Here is a tiny trained network, its code and every weight. The questions are about switching its units off for an input and a class, where a switched-off unit gives its printed mean instead of its output.

import numpy as np


def w(rows, s, z=0):
    codes = np.array(rows[::2]) - 128.0
    scale = np.full(codes.shape[1], s)
    scale[-1] = z or s
    return codes * scale


def norm(h):
    return h / np.sqrt((h * h).mean(-1, keepdims=True) + 1e-5)


def f(y):
    return np.maximum(y, 0)


def log_softmax(a):
    a = a - a.max(-1, keepdims=True)
    return a - np.log(np.exp(a).sum(-1, keepdims=True))


def net(x, mask):
    res = np.array(x, float).reshape(1, 8) / 4 @ E
    u = 0
    for l in range(3):
        y = f(norm(res) @ A[l][:, :-1].T + A[l][:, -1])
        res = res + np.where(mask[u : u + 11], y, B[l][:, -1]) @ B[l][:, :-1]
        u += 11
    return log_softmax(norm(res)[-1] @ U[:, :-1].T + U[:, -1])


A, B = {}, {}
E = w([
[133,128,128,128],'x0',
[125,128,129,129],'x1',
[125,128,128,129],'x2',
[145,130,10,3],'x3',
[135,128,128,128],'x4',
[125,128,129,127],'x5',
[106,87,233,32],'x6',
[120,14,90,147],'x7',
],0.012)
A[0] = w([
[117,201,115,90,88],'0.n1',
[147,174,151,130,106],'0.n2',
[133,141,131,126,93],'0.n3',
[158,250,116,54,82],'0.n4',
[100,149,180,110,158],'0.n5',
[99,155,44,135,106],'0.n6',
[131,26,69,97,59],'0.n7',
[138,185,31,135,86],'0.n8',
[137,174,48,70,2],'0.n9',
[130,199,132,125,54],'0.n10',
[134,108,132,1,196],'0.n11',
],0.019,0.006)
B[0] = w([
[65,146,114,152,176],'0.n1',
[99,108,132,155,161],'0.n2',
[120,130,130,132,131],'0.n3',
[13,151,127,178,219],'0.n4',
[122,116,169,77,182],'0.n5',
[189,77,167,133,192],'0.n6',
[4,106,78,143,202],'0.n7',
[198,102,199,189,210],'0.n8',
[162,220,43,52,194],'0.n9',
[84,126,137,166,161],'0.n10',
[177,88,163,18,247],'0.n11',
],0.036,0.012)
A[1] = w([
[186,144,174,89,87],'1.n1',
[104,170,249,181,146],'1.n2',
[147,130,175,170,91],'1.n3',
[28,169,15,79,88],'1.n4',
[123,129,147,127,83],'1.n5',
[48,137,113,197,65],'1.n6',
[203,206,125,81,76],'1.n7',
[154,114,112,170,46],'1.n8',
[70,47,61,117,65],'1.n9',
[88,111,122,147,127],'1.n10',
[156,127,109,170,4],'1.n11',
],0.016,0.0046)
B[1] = w([
[88,109,148,71,155],'1.n1',
[156,130,12,126,249],'1.n2',
[154,136,98,110,172],'1.n3',
[178,65,39,252,195],'1.n4',
[139,122,111,147,135],'1.n5',
[92,113,165,22,192],'1.n6',
[111,126,70,61,147],'1.n7',
[155,128,185,72,146],'1.n8',
[30,142,101,177,179],'1.n9',
[97,93,106,133,163],'1.n10',
[161,113,184,81,139],'1.n11',
],0.023,0.012)
A[2] = w([
[100,120,184,145,137],'2.n1',
[77,109,130,160,3],'2.n2',
[117,102,128,88,118],'2.n3',
[85,81,147,161,50],'2.n4',
[224,142,114,237,100],'2.n5',
[90,191,140,134,155],'2.n6',
[54,127,153,174,99],'2.n7',
[170,98,150,107,10],'2.n8',
[147,125,4,47,134],'2.n9',
[112,94,100,139,59],'2.n10',
[94,196,144,123,178],'2.n11',
],0.024,0.0028)
B[2] = w([
[143,141,112,107,139],'2.n1',
[83,133,98,121,156],'2.n2',
[125,117,203,222,169],'2.n3',
[92,160,112,146,158],'2.n4',
[75,85,255,23,165],'2.n5',
[98,80,104,155,142],'2.n6',
[142,64,79,135,164],'2.n7',
[68,170,147,83,143],'2.n8',
[220,201,130,196,254],'2.n9',
[98,199,123,86,163],'2.n10',
[115,54,82,144,142],'2.n11',
],0.032,0.023)
U = w([
[227,225,57,167,253],'0',
[4,109,10,198,69],'1',
[120,113,221,50,35],'2',
],0.013,0.0023)

Each question gives the input, the list of numbers given to net, and the class t.
The units are the neurons (one row each of A and B). Each row of codes is followed by its name. A weight is (code - 128) times the scale printed after its matrix; where a second scale follows, it is the last column's (A, B and U).
mask holds one flag per neuron, layer by layer. A switched-off neuron (its flag False) gives its mean, the last column of its row in B, instead of its output. The means were averaged over made-up inputs and are rounded, as every weight is.
A unit's drop is (log p(t) with every unit on - log p(t) with that unit switched off) / (log p(t) with every unit on - log p(t) with every unit switched off).
The circuit of an input: a set's keep is (log p(t) with only the set's units on - log p(t) with every unit switched off) / (log p(t) with every unit on - log p(t) with every unit switched off). Starting from the 12 units with the biggest drops (on a tie, the unit counted first), units are removed one at a time, each time the one whose removal leaves the highest keep (on an exact tie, the one counted first), for as long as the keep stays at least 0.8.
circuit, biggest first: the units of the circuit, biggest drop first
top k neurons: the k neurons with the biggest drops, biggest first
top k neurons in layer l: the k neurons of layer l with the biggest drops, biggest first
drop when u is switched off: that unit's drop, to one decimal
input [8,-2,-8,1,-1,-1,2,-4], class 1: circuit, biggest first	0.n4
input [0,-2,-1,6,0,-7,6,-7], class 1: top 2 neurons	0.n4, 0.n1
input [-3,7,3,-6,-7,-5,-7,1], class 2: circuit, biggest first	0.n7, 2.n5, 0.n11
input [-7,-6,-1,-4,6,8,4,-5], class 1: top 4 neurons	0.n11, 0.n8, 0.n9, 0.n6
input [-5,3,-1,2,4,-1,-6,-4], class 2: circuit, biggest first	0.n8, 2.n5
input [5,8,2,7,-7,6,3,-8], class 1: top 4 neurons	0.n4, 0.n1, 1.n2, 0.n10
input [-4,5,3,1,-4,-4,-8,6], class 2: top 2 neurons	0.n8, 0.n4
input [-7,-1,-3,0,3,-6,1,1], class 1: top 4 neurons	0.n7, 0.n9, 1.n2, 1.n9
input [-3,2,-1,6,0,7,7,-5], class 2: top 4 neurons	0.n11, 1.n2, 0.n5, 0.n7
input [-6,6,2,-8,-6,1,8,1], class 0: top 2 neurons in layer 1	1.n2, 1.n6
input [-7,1,-7,-2,-3,-1,-7,-5], class 2: top 3 neurons	0.n8, 2.n5, 0.n7
input [-5,2,-7,2,-6,3,6,-4], class 2: top 2 neurons	0.n11, 0.n7
input [4,-8,2,-8,-8,3,4,6], class 0: top 2 neurons in layer 1	1.n2, 1.n4
input [-6,-4,-8,-3,-6,1,-6,-4], class 2: top 2 neurons	0.n7, 2.n5
input [4,1,2,3,-3,-1,0,-6], class 1: top neuron	0.n4
input [7,6,-4,-4,-1,7,-8,-7], class 2: top 2 neurons in layer 0	0.n7, 0.n8
input [-2,-7,-5,0,-3,-3,-7,-3], class 2: drop when 0.n8 is switched off	0.6
input [-7,8,2,-3,-3,-3,-6,-7], class 1: drop when 0.n11 is switched off	0.0
input [2,6,5,3,-6,6,-4,-8], class 1: drop when 0.n4 is switched off	2.2
input [-8,3,4,-2,6,-7,5,0], class 2: top neuron in layer 2	2.n9
